[-13,  -1, -14, -34,  11,  -9, -28, -46,  11,  25,   8] = T
[-56,  21,  10, -19,   8,   0,  -4, -14,  55,  47,  25] = Y
[  0,  30, -38,   2,  16, -23, -22,   4,  41,  14,  -7] = U
[-11,  -9,  29,  35,  26,  39,  35, -26,  27,  67,  -2] = R
[  5,   8, -15, -25,  17,  20,  26,  -4,  31,  16,  -5] = V
[-13,  -1, -14,   4,  11,  -9, -28, -46,  11,  25,   8] = P
[ 37, -12, -18, -26,  15,  -1,  26, -27,  80,  17,  37] = S
[ -1,  10, -20, -26,  17, -13, -12, -11,  55,  24, -19] = F
[ -2,   5, -13,  -1, -20,  21,  15,   6, -18,  14,   7] = G
[  5,   8, -15, -25,  17,  20,  26, -18,  31,  16,  -5] = J
[ 37, -12, -18, -26,  15,  -1,  26,  31,  80,  17,  37] = C
again P:   [11]
again R:   [35]

[ 13, -12, -35, -20] : Q
[-26,  67,  34,  -9] : Z
[ -5, -16,   5,  43] : D
[-26,  67,  -3, -30] : A
[-16,  44,  -5,   5] : E
[-35,  14, -20, -12] : K
[ -8,  -8,  -8, -24] : W
order: [-30, -26,  -3,  67]  A
order: [-35, -20, -12,  14]  K
order: [  5, -16,  44,  -5]  E
count W: [-8]  3
again W:   [-8]
order: [ 14, -20, -12, -35]  K

[-73,  14,  13,  35, -22,  32] -> ruret
[-13,  32,  64, -36, -81,  47] -> Lidi
[-47,  16,  57, -20, -62, -11] -> Kudol
[-33,  15,  55, -25, -60,  -1] -> gure
[-30,  33,  58, -21, -76,  33] -> fotom
[ 1, 10,  1, -6,  1, 33] -> mup
[18, -6, 12, 16, 32,  4] -> kis
[ 11,  -3,  11,  -3, -37,  -3] -> Ropen
[  6,  27, -32,  40,   6,  54] -> sut
[-73,  14,  13,  35, -22, -38] -> duduf
[-16,   6,  11,   2, -14,  -3] -> suk
[ 19, -26, -41,  15,  56, -30] -> fofef
count Ropen: [11]  2
again fotom:   [33]
again mup:   [1]

[ 36, -27,  82, -15,  14, -27, -26, -52,   3, -26, -25,  17,  70,  -2,  49,
 -24,  -2,  50,  23,  58,   8, -72,  60, -18,  -6,  16,  24,  50] : B
[ 60, -47,  77, -32,  30, -12, -12, -41, -34,  14, -12,  45,  65,  -7,  13,
 -40,  15,  31,  14,  43,   1, -65,  67, -46,  26,  25,   6,  55] : L
[ 22, -18,  26,  10,  13,  -2,  -1, -12, -15,  10,  -3,  18,  21,  -2,   0,
 -15,   4,   7,   5,  11,  -1, -18,  20, -17,   6,  10,  -1,  18] : H
[ 24, -27,  82,   9,  14, -27, -26,  24,   3, -26, -25,   8,  70,  -2,  49,
 -24,  20,  50,  23,  58,   8, -72,  24, -18,  24,  24,  24,  50] : X
[ 36, -27,  82, -15,  14, -27, -26, -52,   3, -26, -25,  24,  70,  -2,  49,
 -24,  20,  50,  23,  58,   8, -72,  60, -18,  36,  16,  24,  50] : N
[-28, -16,   0, -12,  13,   9,   8,   6, -28,  30,   7,  17,   0,  -3, -24,
 -14,  -2, -12,  -3, -10,  -5,   4,  22, -22,  -6,  10, -13,   7] : M
order: [  7, -13,  10,  -6, -22,  22,   4,  -5, -10,  -3, -12,  -2, -14, -24,  -3,
   0,  17,   7,  30, -28,   6,   8,   9,  13, -12,   0, -16, -28]  M
find: [-28, -16,   0, -12,  13,   9,   8,   6, -28,  30,   7,  17,   0,  -3, -24,
 -14,  -2, -12,  -3, -10,  -5,   4,  22, -22,  -6,  10, -13,   7]  M
count X: [8]  2
find: [ 24, -27,  82,   9,  14, -27, -26,  24,   3, -26, -25,   8,  70,  -2,  49,
 -24,  20,  50,  23,  58,   8, -72,  24, -18,  24,  24,  24,  50]  X

[-15,  75, -47, -38,  75, -49,  39,  42,  66, -37] -> Bidoz
[-8,  4, 14,  5,  5,  2,  5, 11, -4,  5] -> nevi
[ 14, -38,  41,  71, -26,  28,  46,  43,  71,  73] -> gog
count nevi: [5]  4
again Bidoz:   [75]

[ 31,  17, -17, -48,  71]  bego
[ -8,  60,  -3,  12, -62]  nutes
[  3, -30,  -2,   4,  88]  lomu
[ 28,  44,  -1, -44,  48]  Vereg
[-54,  32, -17, -45,  74]  kefi
[-33, -49,  62,  -9,  -1]  navad
[-54,  32,  19,  12, -41]  Fas
[ -9, -50,  -1,  62, -33]  Vudo
[-42,  12, -17,  13, -75]  Dar
[ 12,  -8, -62,  -4,  60]  pudag
[ 24,   5, -64,  36,  61]  Berag
order: [ -8, -62,  -4,  60,  12]  pudag
order: [ -1,  -9,  62, -49, -33]  navad

[  8, -33, -40,  19,  23, -20] : morop
[  8, -33, -40, -17,  -1,  37] : kepo
[-24,  30, -16, -15,  -5, -11] : Gumi
[ 38,   8, -33,   0, -40,  14] : veg
[ 23, -16,  23,  85,  85,  23] : Mibak
[ -1,  14, -40,  38, -33,   8] : fevor
[-16, -16, -30,  -9, -16,  -9] : zefi
order: [-40, -33, -17,  -1,   8,  37]  kepo
count Mibak: [22]  0
count veg: [38]  1
find: [-24,  30, -16, -15,  -5, -11]  Gumi
count zefi: [-16]  3
order: [-33,   8,  -1,  14, -40,  38]  fevor

[ -5,  42, -19, -23, -22,   5, -25, -22, -14, -38, -30, -20,  -3, -37, -30,
 -46,  38, -12, -22,  22,  24, -21, -27, -40, -28,  -4, -43, -40]  Vepo
[-54,  37, -44,  -3, -93,  13,  21,  37, -49,  28, -75,  24, -74,  18,  23,
 -51,   2,  23,  25,  21,  21,  21,  10, -54,  25, -48, -36, -76]  gamim
[ 10,  18,  22,   2, -75,  -3,  37,  24,  13, -49,  28,  23, -93, -36, -54,
  21,  25, -74,  37, -76,  21,  25, -48, -54,  21, -44, -51,  21]  povas
[-20,  -3,  24,  22,  42, -22,   5, -19, -40,  -5, -22, -26, -22, -46, -28,
  -4, -30, -38, -40, -21, -37, -30, -14, -12,  38, -23, -25, -43]  zube
order: [-46, -43, -40, -40, -38, -37, -30, -30, -28, -27, -25, -23, -22, -22, -22,
 -21, -20, -19, -14, -12,  -5,  -4,  -3,   5,  22,  24,  38,  42]  Vepo
count gamim: [24]  1
order: [-76, -36, -48,  25, -54,  10,  21,  21,  21,  25,  23,   2, -51,  23,  18,
 -74,  24, -75,  28, -49,  37,  21,  13, -93,  -3, -44,  37, -54]  gamim
order: [-93, -76, -75, -74, -54, -54, -51, -49, -48, -44, -36,  -3,   2,  10,  13,
  18,  21,  21,  21,  21,  23,  23,  24,  25,  25,  28,  37,  37]  gamim

[ 39, -37,  12, -21,  16,  88, -18, -88, -63, -32,  63,   2,  13,  17, -47,
  21] = zuro
[ 21, -11,   8, -40,   6,  -3,  21,  14,   9, -52, -80,  47, -56,  53,  78,
  33] = nop
[ -4,  38, -70, -70, -19,  38,  -6, -15,   6, -16, -70,  38, -50,  38,  76,
  38] = dasu
[ -5, -55, -15,  26,  30, -30,  -6,  -4, -61, -56,  33, -15,  54,   9, -57,
 -70] = Gefo
[-32,  16,  39,  17, -47,   3, -18, -21, -37,  12,  63,  21, -88,  13, -63,
  88] = padir
order: [-47,   2,  63, -88,  16,  13, -21, -37,  21,  88,  39, -18, -63, -32,  17,
  12]  zuro
count dasu: [39]  0
order: [ 21, -88,  13, -63,  88, -32,  16,  39,  17, -47,   3, -18, -21, -37,  12,
  63]  padir

